Below are the code and all the weights of a small trained network. Each question names an input and a target symbol and asks about switching units off, where a switched-off unit gives its printed mean instead of its output.

import numpy as np


def w(rows, s, z=0):
    codes = np.array(rows[::2]) - 128.0
    scale = np.full(codes.shape[1], s)
    scale[-1] = z or s
    return codes * scale


def norm(h):
    return h / np.sqrt((h * h).mean(-1, keepdims=True) + 1e-5)


def f(y):
    return y / 2 * (1 + np.tanh(0.7978845608 * (y + 0.044715 * y**3)))


def softmax(a):
    e = np.exp(a - a.max(-1, keepdims=True))
    return e / e.sum(-1, keepdims=True)


def log_softmax(a):
    a = a - a.max(-1, keepdims=True)
    return a - np.log(np.exp(a).sum(-1, keepdims=True))


def net(x, mask):
    ids = ['ΓΠαβδζηλμξτψ'.index(c) for c in x.split()]
    T = len(ids)
    res = E[ids] + P[:T]
    r = norm(res)
    for j in range(2):
        rows = slice(4 * j, 4 * j + 4)
        q, k, v = (r @ M[0][rows].T for M in (Q, K, V))
        z = softmax(np.where(np.tri(T) > 0, q @ k.T / 4**0.5, -1e9)) @ v
        o = O[0][rows]
        res = res + np.where(mask[j], z, o[:, -1]) @ o[:, :-1]
    y = f(norm(res) @ A[0][:, :-1].T + A[0][:, -1])
    res = res + np.where(mask[2:26], y, B[0][:, -1]) @ B[0][:, :-1]
    return log_softmax(norm(res)[-1] @ U[:, :-1].T + U[:, -1])


Q, K, V, O, A, B = {}, {}, {}, {}, {}, {}
E = w([
[141,216,147,129,167,162,131,154,199,188,95],'Γ',
[95,84,144,152,51,124,181,107,165,112,190],'Π',
[26,174,103,175,160,93,142,149,142,137,180],'α',
[129,134,159,200,148,47,172,118,162,172,110],'β',
[129,128,82,100,104,111,220,127,152,122,6],'δ',
[83,88,145,171,114,192,59,193,139,148,109],'ζ',
[60,61,174,182,94,39,112,114,60,141,148],'η',
[140,123,69,147,163,92,109,148,110,170,164],'λ',
[129,237,89,111,67,193,154,66,116,166,150],'μ',
[63,183,192,137,52,107,220,22,71,200,153],'ξ',
[201,72,134,136,111,152,150,108,152,196,110],'τ',
[163,202,198,92,56,106,147,141,51,162,139],'ψ',
],0.02)
P = w([
[139,68,121,9,159,78,96,146,228,116,126],'0',
[135,137,143,145,140,142,141,200,136,157,210],'1',
[130,127,135,149,124,153,138,180,141,164,178],'2',
[122,130,132,155,110,160,124,158,149,165,154],'3',
[121,128,127,152,106,166,125,146,154,167,140],'4',
[120,136,128,149,104,167,116,143,159,171,133],'5',
[123,129,125,154,98,169,112,130,160,172,142],'6',
[120,134,125,149,92,168,110,128,158,172,134],'7',
],0.011)
Q[0] = w([
[98,109,95,174,108,86,88,105,190,175,89],'h1',
[90,161,127,143,85,91,117,116,156,222,144],'h1',
[97,144,134,140,67,137,200,187,118,229,115],'h1',
[103,147,165,206,93,88,135,235,194,174,173],'h1',
[139,109,116,142,81,96,115,146,196,153,128],'h2',
[170,85,132,160,215,119,156,188,122,22,119],'h2',
[105,143,80,135,179,72,146,142,132,164,101],'h2',
[111,148,147,157,71,109,200,123,196,254,183],'h2',
],0.0081)
K[0] = w([
[123,100,97,84,142,131,156,144,140,100,96],'h1',
[108,112,110,92,128,52,131,131,178,131,100],'h1',
[116,93,128,55,146,91,132,125,152,109,115],'h1',
[112,95,103,124,165,89,102,127,139,112,90],'h1',
[123,76,140,81,132,167,155,154,163,104,134],'h2',
[120,127,150,178,161,155,113,122,116,152,151],'h2',
[138,108,127,89,141,122,127,122,137,108,135],'h2',
[114,140,123,6,95,87,133,107,144,123,96],'h2',
],0.013)
V[0] = w([
[37,171,60,142,133,168,175,174,66,85,50],'h1',
[39,99,112,148,100,38,139,95,77,149,156],'h1',
[66,196,129,130,146,86,91,121,202,160,173],'h1',
[85,128,129,131,117,220,50,173,75,120,184],'h1',
[199,185,202,179,123,103,78,163,136,242,216],'h2',
[120,109,170,104,117,113,65,89,189,132,200],'h2',
[117,98,255,127,127,125,169,178,87,188,101],'h2',
[244,125,140,81,121,79,161,143,118,22,100],'h2',
],0.0072)
O[0] = w([
[80,191,165,76,105,171,167,129,110,91,80,98],'h1',
[91,72,107,63,152,143,110,90,165,136,127,85],'h1',
[101,184,104,150,149,57,77,72,210,131,156,226],'h1',
[47,102,79,166,63,165,38,128,122,207,69,4],'h1',
[179,165,156,135,148,165,68,79,89,81,146,84],'h2',
[140,124,161,108,127,229,83,138,164,72,255,146],'h2',
[93,149,175,98,149,81,100,58,186,146,65,232],'h2',
[83,134,74,71,42,96,109,225,139,134,133,33],'h2',
],0.0093,0.0045)
A[0] = w([
[128,94,161,190,122,188,62,74,154,28,135,32],'n1',
[97,143,104,199,56,69,174,201,108,146,74,111],'n2',
[176,120,132,150,188,89,155,78,180,62,185,212],'n3',
[90,116,138,172,93,155,153,153,201,52,133,131],'n4',
[118,128,37,115,150,64,97,136,111,189,143,86],'n5',
[191,94,81,124,151,195,15,131,131,51,122,122],'n6',
[139,126,148,169,45,102,170,102,160,189,162,187],'n7',
[130,149,198,137,106,96,168,110,174,130,114,104],'n8',
[123,99,165,113,88,152,165,98,169,66,141,4],'n9',
[209,211,180,143,84,90,105,155,57,128,123,179],'n10',
[46,82,179,172,113,64,108,132,65,39,154,25],'n11',
[72,131,85,121,62,153,98,176,60,168,79,71],'n12',
[143,88,41,161,103,102,109,201,115,163,109,94],'n13',
[126,145,58,76,92,86,136,72,70,150,129,198],'n14',
[93,178,180,114,89,96,161,84,87,180,106,163],'n15',
[162,110,57,163,151,93,60,23,157,189,144,215],'n16',
[128,162,82,124,203,162,155,132,185,169,107,146],'n17',
[99,110,125,27,159,100,158,148,156,139,22,176],'n18',
[152,174,154,106,137,209,192,43,34,120,168,70],'n19',
[139,101,59,177,185,148,92,131,155,128,120,91],'n20',
[179,185,134,121,240,183,145,176,134,155,94,69],'n21',
[195,196,97,32,81,223,114,103,15,38,149,155],'n22',
[173,155,174,106,170,129,81,89,95,9,181,66],'n23',
[129,67,197,178,168,89,107,181,125,122,98,215],'n24',
],0.011,0.0028)
B[0] = w([
[114,140,149,167,180,152,139,183,120,217,65,213],'n1',
[139,169,86,120,56,136,67,136,110,204,105,206],'n2',
[115,147,146,160,145,145,116,92,106,168,8,213],'n3',
[108,139,42,107,183,114,130,116,160,105,106,162],'n4',
[108,102,102,196,102,163,104,99,117,76,96,130],'n5',
[73,193,141,164,118,164,127,42,51,218,43,189],'n6',
[176,114,120,89,221,180,81,119,137,91,143,202],'n7',
[151,144,111,101,164,123,62,131,113,95,134,193],'n8',
[142,134,53,76,126,184,104,113,123,120,143,133],'n9',
[131,81,143,61,79,105,114,119,181,113,157,154],'n10',
[153,113,92,123,76,174,148,117,232,138,213,125],'n11',
[121,123,180,198,197,132,119,108,135,164,69,153],'n12',
[98,95,159,93,143,145,154,68,50,95,104,142],'n13',
[130,122,146,134,125,152,212,170,141,60,132,150],'n14',
[130,111,130,145,178,164,84,97,149,75,140,196],'n15',
[157,102,110,87,71,77,228,195,93,62,167,249],'n16',
[149,104,120,162,77,89,72,118,159,117,166,171],'n17',
[92,113,189,161,151,136,137,145,93,131,188,206],'n18',
[64,203,177,153,120,169,211,84,72,86,92,160],'n19',
[113,182,135,95,84,107,78,124,82,85,130,175],'n20',
[147,106,82,97,82,125,99,47,133,126,208,159],'n21',
[188,58,96,253,79,81,87,179,236,115,2,132],'n22',
[33,75,80,113,58,162,110,215,116,144,125,167],'n23',
[130,147,164,169,153,122,183,87,119,156,78,192],'n24',
],0.01,0.012)
U = w([
[186,223,89,96,70,112,65,84,151,155,168,135],'Γ',
[151,86,36,102,182,201,117,161,159,116,129,154],'Π',
[25,159,95,184,131,87,104,173,160,63,180,55],'α',
[211,148,132,164,195,44,155,155,139,99,103,59],'β',
[128,172,115,59,98,119,208,226,129,149,148,174],'δ',
[95,138,154,164,125,165,66,142,83,194,95,155],'ζ',
[84,2,187,172,80,121,169,133,148,145,199,26],'η',
[141,84,62,142,69,93,104,118,19,76,139,158],'λ',
[170,172,85,175,35,177,206,123,194,93,84,3],'μ',
[115,155,181,96,164,153,156,81,91,69,187,200],'ξ',
[255,88,114,83,82,168,160,88,86,173,107,4],'τ',
[138,94,197,99,81,157,56,217,157,47,94,130],'ψ',
],0.0094,0.0024)

Each question gives the input, a string of symbols that net reads in full, and the target symbol t.
The units are the heads (4 rows each of Q, K, V and O) and the neurons (one row each of A and B). Each row of codes is followed by its name. A weight is (code - 128) times the scale printed after its matrix; where a second scale follows, it is the last column's (O, A, B and U).
mask holds one flag per unit, heads first, then neurons. A switched-off unit (its flag False) gives its mean, the last column of its rows in O or B, instead of its output. The means were averaged over made-up inputs and are rounded, as every weight is.
A unit's drop is (log p(t) with every unit on - log p(t) with that unit switched off) / (log p(t) with every unit on - log p(t) with every unit switched off).
The circuit of an input: a set's keep is (log p(t) with only the set's units on - log p(t) with every unit switched off) / (log p(t) with every unit on - log p(t) with every unit switched off). Starting from the 12 units with the biggest drops (on a tie, the unit counted first), units are removed one at a time, each time the one whose removal leaves the highest keep (on an exact tie, the one counted first), for as long as the keep stays at least 0.8.
units of the circuit, in order: the units of the circuit, biggest drop first
top k neurons: the k neurons with the biggest drops, biggest first
heads that matter: for each layer, one digit per head in row order, 1 if its drop is at least 0.15 and else 0, layers parted by /
drop when u is switched off: that unit's drop, to one decimal
input ξ Π λ λ, target λ: units of the circuit, in order : (n16, n5)
input μ β ξ ξ ξ β η, target η: units of the circuit, in order : (n11)
input τ ζ ζ Π δ, target τ: heads that matter : 10
input ζ ξ ξ ζ ζ δ τ μ, target ζ: heads that matter : 11
input ξ μ ξ δ α, target ξ: heads that matter : 11
input ζ δ ξ α, target ζ: heads that matter : 11
input ζ ψ ξ Γ Π, target Π: heads that matter : 00
input ξ δ ξ λ, target ξ: heads that matter : 11
input η δ ζ λ ζ ζ ζ ξ, target η: top 2 neurons : (n18, n14)
input ζ δ δ, target δ: units of the circuit, in order : (h2, n3)
input α Γ ξ λ η δ, target α: top 3 neurons : (n18, n16, n17)
input μ ζ β ξ δ Γ Π ζ, target μ: heads that matter : 10
input α ζ Π ψ, target ψ: heads that matter : 01
input ζ δ ζ ξ, target ζ: top neuron : (n2)
input Γ δ ζ, target Γ: heads that matter : 11
input ζ ξ ξ δ Π, target ζ: top 3 neurons : (n2, n16, n12)
input Π ζ δ μ ζ, target Π: units of the circuit, in order : (n4, h1, n21)
input ζ ψ δ τ, target ζ: units of the circuit, in order : (h2, h1, n16, n18)
input α δ β, target α: top 2 neurons : (n5, n18)
input ζ ζ ξ ζ ξ μ, target μ: heads that matter : 00
input δ δ ζ δ, target δ: heads that matter : 11
input β ζ δ α, target β: heads that matter : 10
input β ζ δ ζ ζ λ, target β: units of the circuit, in order : (h1)
input ψ ζ ξ μ, target μ: heads that matter : 01
input ζ δ ξ β, target ζ: top 3 neurons : (n2, n16, n18)
input Γ ζ α η, target η: top 2 neurons : (n11, n23)
input δ ζ ζ ζ ζ Π, target δ: units of the circuit, in order : (h2)
input ζ β τ δ, target ζ: top 4 neurons : (n16, n2, n18, n15)
input ζ ξ Γ, target Γ: drop when n21 is switched off : 0.1
